Here is a tiny trained network, its code and every weight. The questions are about switching its units off for an input and a class, where a switched-off unit gives its printed mean instead of its output.

import numpy as np


def w(rows, s, z=0):
    codes = np.array(rows[::2]) - 128.0
    scale = np.full(codes.shape[1], s)
    scale[-1] = z or s
    return codes * scale


def f(y):
    return y / 2 * (1 + np.tanh(0.7978845608 * (y + 0.044715 * y**3)))


def log_softmax(a):
    a = a - a.max(-1, keepdims=True)
    return a - np.log(np.exp(a).sum(-1, keepdims=True))


def net(x, mask):
    res = np.array(x, float).reshape(1, 6) / 4 @ E
    y = f(res @ A[0][:, :-1].T + A[0][:, -1])
    res = res + np.where(mask, y, B[0][:, -1]) @ B[0][:, :-1]
    return log_softmax(res[-1] @ U[:, :-1].T + U[:, -1])


A, B = {}, {}
E = w([
[42,72,164,122,134,142,25,84],'x0',
[51,49,213,73,133,174,104,205],'x1',
[165,94,205,124,164,216,125,42],'x2',
[118,110,255,161,14,138,97,133],'x3',
[240,125,189,59,158,112,80,111],'x4',
[155,13,79,138,117,120,197,108],'x5',
],0.0092)
A[0] = w([
[179,128,105,144,168,168,202,57,189],'neuron 0',
[127,143,93,165,98,67,172,110,191],'neuron 1',
[116,120,102,13,161,139,61,125,185],'neuron 2',
[146,146,96,166,125,94,159,213,221],'neuron 3',
[108,192,148,95,154,168,109,70,139],'neuron 4',
[175,135,158,149,178,180,165,66,118],'neuron 5',
[140,128,177,85,145,131,139,194,197],'neuron 6',
[206,101,152,169,126,146,179,110,100],'neuron 7',
[92,192,95,119,144,65,122,162,118],'neuron 8',
[171,86,165,97,198,97,80,121,226],'neuron 9',
[213,174,101,151,138,124,113,135,254],'neuron 10',
[120,90,150,64,104,132,137,209,205],'neuron 11',
[128,101,102,140,84,130,182,228,194],'neuron 12',
[146,151,148,139,138,122,42,75,197],'neuron 13',
[135,195,54,128,145,40,136,132,236],'neuron 14',
[137,176,82,144,137,52,147,175,178],'neuron 15',
[159,148,214,143,113,129,39,120,221],'neuron 16',
[121,129,91,156,223,181,148,102,220],'neuron 17',
[49,126,124,110,140,85,75,181,52],'neuron 18',
[61,71,116,158,120,153,148,127,177],'neuron 19',
[178,106,162,170,130,126,154,69,135],'neuron 20',
[140,147,183,154,108,124,105,46,114],'neuron 21',
[58,124,129,111,134,118,117,122,45],'neuron 22',
[148,141,235,148,64,190,87,102,111],'neuron 23',
[24,12,101,176,114,139,124,137,203],'neuron 24',
],0.011,0.0028)
B[0] = w([
[171,121,195,112,158,118,142,49,191],'neuron 0',
[126,190,135,179,174,156,185,130,195],'neuron 1',
[136,50,83,69,133,80,121,119,191],'neuron 2',
[160,209,218,130,151,151,84,204,206],'neuron 3',
[129,94,115,82,116,109,109,159,177],'neuron 4',
[156,124,129,134,154,169,171,79,179],'neuron 5',
[156,69,104,116,153,151,113,170,181],'neuron 6',
[144,144,136,171,81,190,156,66,172],'neuron 7',
[112,182,162,180,102,132,143,127,201],'neuron 8',
[124,24,65,57,123,90,116,127,195],'neuron 9',
[44,206,156,162,70,129,129,63,211],'neuron 10',
[153,124,125,98,104,115,83,153,193],'neuron 11',
[140,141,199,135,53,142,63,203,193],'neuron 12',
[119,121,96,106,2,127,90,146,193],'neuron 13',
[61,213,178,120,81,138,128,138,247],'neuron 14',
[114,231,122,162,79,145,147,188,221],'neuron 15',
[86,110,58,61,103,197,111,149,233],'neuron 16',
[180,126,173,57,147,137,134,107,184],'neuron 17',
[128,102,144,184,73,138,121,68,187],'neuron 18',
[104,178,181,168,102,79,78,73,181],'neuron 19',
[89,104,117,151,82,177,142,86,173],'neuron 20',
[123,68,75,142,99,163,124,109,189],'neuron 21',
[82,106,131,191,204,150,122,75,157],'neuron 22',
[131,138,24,121,154,205,144,175,238],'neuron 23',
[71,182,232,161,90,110,36,55,225],'neuron 24',
],0.0077,0.014)
U = w([
[159,81,53,2,142,126,128,203,123],'0',
[163,85,135,82,106,111,72,76,151],'1',
[82,187,140,138,97,153,114,125,150],'2',
[97,73,65,141,117,192,143,94,137],'3',
[179,117,145,140,219,157,169,16,105],'4',
[137,83,59,196,210,70,176,148,3],'5',
[184,123,148,162,129,154,151,216,78],'6',
[63,127,163,139,116,37,122,41,137],'7',
],0.01,0.0065)

Each question gives the input, the list of numbers given to net, and the class t.
The units are the neurons (one row each of A and B). Each row of codes is followed by its name. A weight is (code - 128) times the scale printed after its matrix; where a second scale follows, it is the last column's (A, B and U).
mask holds one flag per neuron, in row order. A switched-off neuron (its flag False) gives its mean, the last column of its row in B, instead of its output. The means were averaged over made-up inputs and are rounded, as every weight is.
A unit's drop is (log p(t) with every unit on - log p(t) with that unit switched off) / (log p(t) with every unit on - log p(t) with every unit switched off).
The circuit of an input: a set's keep is (log p(t) with only the set's units on - log p(t) with every unit switched off) / (log p(t) with every unit on - log p(t) with every unit switched off). Starting from the 12 units with the biggest drops (on a tie, the unit counted first), units are removed one at a time, each time the one whose removal leaves the highest keep (on an exact tie, the one counted first), for as long as the keep stays at least 0.8.
circuit, biggest first: the units of the circuit, biggest drop first
unit that matters most: the unit with the biggest drop
k most important neurons: the k neurons with the biggest drops, biggest first
drop of u: that unit's drop, to one decimal
input [-8,2,-6,2,3,2], class 6: circuit, biggest first	(neuron 24; neuron 3)
input [2,-7,4,-4,-5,-2], class 4: unit that matters most	neuron 0
input [6,-8,0,1,7,-4], class 3: 2 most important neurons	(neuron 10; neuron 21)
input [-7,0,-5,5,-3,0], class 6: circuit, biggest first	(neuron 24; neuron 3; neuron 12)
input [5,-1,-8,-4,7,1], class 7: circuit, biggest first	(neuron 23; neuron 16)
input [-2,4,-3,-6,5,-8], class 0: 2 most important neurons	(neuron 2; neuron 24)
input [-2,-2,1,-4,6,-3], class 7: 2 most important neurons	(neuron 10; neuron 23)
input [-8,7,4,-6,-3,4], class 1: 2 most important neurons	(neuron 12; neuron 1)
input [7,6,1,3,2,0], class 3: 2 most important neurons	(neuron 23; neuron 16)
input [-1,8,-7,4,1,2], class 1: 3 most important neurons	(neuron 14; neuron 15; neuron 11)
input [-7,7,-6,-5,8,-6], class 0: 4 most important neurons	(neuron 2; neuron 6; neuron 24; neuron 9)
input [-2,8,-4,4,1,1], class 1: 2 most important neurons	(neuron 15; neuron 14)
input [2,-4,6,-3,7,4], class 4: 2 most important neurons	(neuron 0; neuron 5)
input [7,4,8,5,5,2], class 0: unit that matters most	neuron 9
input [4,-7,4,-8,0,0], class 4: drop of neuron 17	0.1
input [-8,4,7,2,4,-4], class 3: drop of neuron 7	0.3
input [1,-7,4,4,2,7], class 4: drop of neuron 0	0.4
